Here is a tiny trained network, its code and every weight. The questions are about switching its units off for an input and a target symbol, where a switched-off unit gives its printed mean instead of its output.

import numpy as np


def w(rows, s, z=0):
    codes = np.array(rows[::2]) - 128.0
    scale = np.full(codes.shape[1], s)
    scale[-1] = z or s
    return codes * scale


def f(y):
    return y / 2 * (1 + np.tanh(0.7978845608 * (y + 0.044715 * y**3)))


def softmax(a):
    e = np.exp(a - a.max(-1, keepdims=True))
    return e / e.sum(-1, keepdims=True)


def log_softmax(a):
    a = a - a.max(-1, keepdims=True)
    return a - np.log(np.exp(a).sum(-1, keepdims=True))


def net(x, mask):
    ids = ['βγζθλμπφ'.index(c) for c in x.split()]
    T = len(ids)
    res = E[ids] + P[:T]
    r = res
    for j in range(2):
        rows = slice(4 * j, 4 * j + 4)
        q, k, v = (r @ M[0][rows].T for M in (Q, K, V))
        z = softmax(np.where(np.tri(T) > 0, q @ k.T / 4**0.5, -1e9)) @ v
        o = O[0][rows]
        res = res + np.where(mask[j], z, o[:, -1]) @ o[:, :-1]
    y = f(res @ A[0][:, :-1].T + A[0][:, -1])
    res = res + np.where(mask[2:10], y, B[0][:, -1]) @ B[0][:, :-1]
    return log_softmax(res[-1] @ U[:, :-1].T + U[:, -1])


Q, K, V, O, A, B = {}, {}, {}, {}, {}, {}
E = w([
[151,123,104],'β',
[113,115,160],'γ',
[99,163,106],'ζ',
[172,67,104],'θ',
[146,43,159],'λ',
[81,165,179],'μ',
[214,247,126],'π',
[146,235,34],'φ',
],0.014)
P = w([
[111,118,108],'0',
[72,152,136],'1',
[156,139,179],'2',
[169,212,46],'3',
[112,91,202],'4',
[158,255,95],'5',
[237,75,127],'6',
[71,213,58],'7',
[164,117,164],'8',
[175,203,21],'9',
[101,145,183],'10',
[185,139,64],'11',
],0.0045)
Q[0] = w([
[144,63,161],'h1',
[140,159,156],'h1',
[127,101,159],'h1',
[5,114,120],'h1',
[70,121,184],'h2',
[150,114,171],'h2',
[159,129,93],'h2',
[93,101,120],'h2',
],0.014)
K[0] = w([
[127,198,83],'h1',
[153,140,109],'h1',
[141,170,137],'h1',
[110,2,44],'h1',
[174,145,3],'h2',
[104,186,128],'h2',
[147,103,189],'h2',
[141,79,134],'h2',
],0.011)
V[0] = w([
[58,163,231],'h1',
[127,15,120],'h1',
[79,192,92],'h1',
[254,126,155],'h1',
[52,237,127],'h2',
[131,125,217],'h2',
[43,89,103],'h2',
[29,31,186],'h2',
],0.0097)
O[0] = w([
[2,142,199,196],'h1',
[146,11,121,5],'h1',
[90,207,81,167],'h1',
[221,136,196,168],'h1',
[61,126,68,242],'h2',
[19,165,201,160],'h2',
[196,83,81,74],'h2',
[114,66,215,45],'h2',
],0.0078,0.0024)
A[0] = w([
[213,92,164,58],'n1',
[66,142,102,2],'n2',
[111,221,68,235],'n3',
[233,168,134,59],'n4',
[93,40,112,235],'n5',
[174,104,92,9],'n6',
[214,65,85,35],'n7',
[154,2,125,56],'n8',
],0.0079,0.0056)
B[0] = w([
[225,171,149,130],'n1',
[39,172,12,127],'n2',
[81,111,154,254],'n3',
[86,110,89,139],'n4',
[119,94,254,158],'n5',
[196,80,113,117],'n6',
[139,195,170,129],'n7',
[86,188,99,134],'n8',
],0.0055,0.0099)
U = w([
[165,122,101,189],'β',
[126,98,126,47],'γ',
[113,104,82,59],'ζ',
[193,111,113,245],'θ',
[162,98,138,128],'λ',
[86,94,114,217],'μ',
[170,193,94,3],'π',
[145,128,9,4],'φ',
],0.012,0.0051)

Each question gives the input, a string of symbols that net reads in full, and the target symbol t.
The units are the heads (4 rows each of Q, K, V and O) and the neurons (one row each of A and B). Each row of codes is followed by its name. A weight is (code - 128) times the scale printed after its matrix; where a second scale follows, it is the last column's (O, A, B and U).
mask holds one flag per unit, heads first, then neurons. A switched-off unit (its flag False) gives its mean, the last column of its rows in O or B, instead of its output. The means were averaged over made-up inputs and are rounded, as every weight is.
A unit's drop is (log p(t) with every unit on - log p(t) with that unit switched off) / (log p(t) with every unit on - log p(t) with every unit switched off).
The circuit of an input: a set's keep is (log p(t) with only the set's units on - log p(t) with every unit switched off) / (log p(t) with every unit on - log p(t) with every unit switched off). Starting from all 10 units, units are removed one at a time, each time the one whose removal leaves the highest keep (on an exact tie, the one counted first), for as long as the keep stays at least 0.8.
circuit, biggest first: the units of the circuit, biggest drop first
most important unit: the unit with the biggest drop
heads that matter: for each layer, one digit per head in row order, 1 if its drop is at least 0.15 and else 0, layers parted by /
drop when u is switched off: that unit's drop, to one decimal
input γ β θ θ β, target θ: heads that matter => 11
input θ β μ μ β μ θ μ μ μ μ θ, target μ: heads that matter => 11
input μ β θ θ λ φ θ γ, target θ: circuit, biggest first => [h1, h2]
input π π λ, target π: circuit, biggest first => [h1, h2]
input γ γ φ π ζ π β, target π: circuit, biggest first => [h1]
input μ β μ λ θ φ γ μ μ φ μ, target φ: heads that matter => 01
input π π β, target π: heads that matter => 11
input λ θ γ μ θ ζ, target θ: heads that matter => 11
input ζ φ φ, target φ: heads that matter => 11
input μ μ φ, target μ: circuit, biggest first => [h1, h2]
input β π π λ μ θ θ ζ, target θ: heads that matter => 10
input λ β β θ λ, target θ: heads that matter => 11
input μ μ ζ φ μ, target φ: drop when n6 is switched off => 0.0
input φ φ ζ, target φ: most important unit => h2
input φ ζ μ φ, target μ: drop when n5 is switched off => -0.1
input λ θ ζ θ φ, target θ: drop when h2 is switched off => 0.4
